Below is a small trained network, with its code and all its weights. Each question gives an input and a class and asks what happens when units are switched off, that is, made to give their printed mean instead of their output.

import numpy as np


def w(rows, s, z=0):
    codes = np.array(rows[::2]) - 128.0
    scale = np.full(codes.shape[1], s)
    scale[-1] = z or s
    return codes * scale


def f(y):
    return np.maximum(y, 0)


def log_softmax(a):
    a = a - a.max(-1, keepdims=True)
    return a - np.log(np.exp(a).sum(-1, keepdims=True))


def net(x, mask):
    res = np.array(x, float).reshape(1, 4) / 4 @ E
    y = f(res @ A[0][:, :-1].T + A[0][:, -1])
    res = res + np.where(mask, y, B[0][:, -1]) @ B[0][:, :-1]
    return log_softmax(res[-1] @ U[:, :-1].T + U[:, -1])


A, B = {}, {}
E = w([
[147,93,212,96,104,240,120],'x0',
[244,110,114,108,59,98,79],'x1',
[138,99,149,36,120,91,254],'x2',
[213,3,120,226,180,172,131],'x3',
],0.0099)
A[0] = w([
[110,170,180,100,66,131,81,221],'n0',
[174,38,142,150,155,187,108,186],'n1',
[84,214,153,82,75,137,97,108],'n2',
[166,169,161,161,166,120,46,110],'n3',
[172,103,117,167,117,200,70,189],'n4',
[126,190,113,87,61,120,124,111],'n5',
[123,152,95,89,160,8,152,195],'n6',
[49,163,163,190,183,149,59,213],'n7',
[135,107,102,184,229,97,114,254],'n8',
[149,96,179,144,136,186,103,136],'n9',
[135,99,173,80,142,165,199,210],'n10',
[96,168,83,138,96,165,24,193],'n11',
[143,141,180,48,12,131,115,241],'n12',
],0.013,0.0042)
B[0] = w([
[96,159,91,80,146,176,46,212],'n0',
[233,6,181,138,193,179,136,235],'n1',
[93,189,116,77,209,196,43,222],'n2',
[62,77,111,145,71,163,105,188],'n3',
[69,33,201,87,99,120,108,226],'n4',
[129,155,114,95,114,240,155,202],'n5',
[134,163,26,132,122,71,247,230],'n6',
[138,183,175,193,131,81,98,228],'n7',
[57,83,79,225,142,135,143,224],'n8',
[219,101,158,88,160,142,90,194],'n9',
[81,131,196,60,167,28,192,212],'n10',
[75,110,115,153,101,123,50,219],'n11',
[178,191,105,49,38,108,96,254],'n12',
],0.014,0.015)
U = w([
[101,218,151,52,141,189,47,97],'0',
[91,130,203,36,132,75,185,160],'1',
[164,214,93,48,51,148,185,92],'2',
[72,47,179,186,22,92,64,86],'3',
[222,70,238,44,35,136,115,241],'4',
[180,55,220,186,231,157,138,135],'5',
[143,168,198,220,121,109,122,3],'6',
[110,148,35,254,154,82,193,229],'7',
],0.0073,0.0023)

Each question gives the input, the list of numbers given to net, and the class t.
The units are the neurons (one row each of A and B). Each row of codes is followed by its name. A weight is (code - 128) times the scale printed after its matrix; where a second scale follows, it is the last column's (A, B and U).
mask holds one flag per neuron, in row order. A switched-off neuron (its flag False) gives its mean, the last column of its row in B, instead of its output. The means were averaged over made-up inputs and are rounded, as every weight is.
A unit's drop is (log p(t) with every unit on - log p(t) with that unit switched off) / (log p(t) with every unit on - log p(t) with every unit switched off).
The circuit of an input: a set's keep is (log p(t) with only the set's units on - log p(t) with every unit switched off) / (log p(t) with every unit on - log p(t) with every unit switched off). Starting from the 12 units with the biggest drops (on a tie, the unit counted first), units are removed one at a time, each time the one whose removal leaves the highest keep (on an exact tie, the one counted first), for as long as the keep stays at least 0.8.
units of the circuit, in order: the units of the circuit, biggest drop first
most important unit: the unit with the biggest drop
top k neurons: the k neurons with the biggest drops, biggest first
drop of u: that unit's drop, to one decimal
input [3,-3,5,1], class 1: most important unit : n10
input [-5,-3,5,-2], class 7: top 2 neurons : [n12; n6]
input [4,1,7,8], class 5: top 2 neurons : [n12; n1]
input [7,0,-6,-1], class 4: top 2 neurons : [n9; n8]
input [1,-2,3,2], class 5: top 2 neurons : [n12; n6]
input [-3,-4,-8,8], class 3: top 4 neurons : [n3; n4; n8; n11]
input [4,2,-2,3], class 5: top 4 neurons : [n12; n1; n5; n0]
input [0,-6,-2,-1], class 6: top 2 neurons : [n6; n7]
input [2,0,3,-1], class 2: units of the circuit, in order : [n4; n2]
input [5,-8,-7,4], class 5: top 2 neurons : [n1; n9]
input [-1,-4,-2,1], class 3: top 2 neurons : [n6; n1]
input [0,-7,-8,6], class 3: top 4 neurons : [n3; n4; n11; n8]
input [-1,-3,1,3], class 5: top 2 neurons : [n6; n12]
input [-5,-4,3,-5], class 2: most important unit : n6
input [-2,8,-2,8], class 5: top 2 neurons : [n1; n12]
input [-1,4,3,-7], class 2: top 2 neurons : [n6; n12]
input [-6,-2,-7,8], class 3: top 2 neurons : [n3; n4]
input [-2,-6,8,-5], class 2: top 2 neurons : [n6; n4]
input [-7,-2,2,7], class 7: drop of n6 : 0.0
input [1,6,7,8], class 5: units of the circuit, in order : [n1]
input [-5,-5,7,1], class 7: drop of n6 : 0.1
input [6,0,8,8], class 5: drop of n1 : 1.8
input [-2,-5,-5,1], class 3: drop of n6 : 0.6
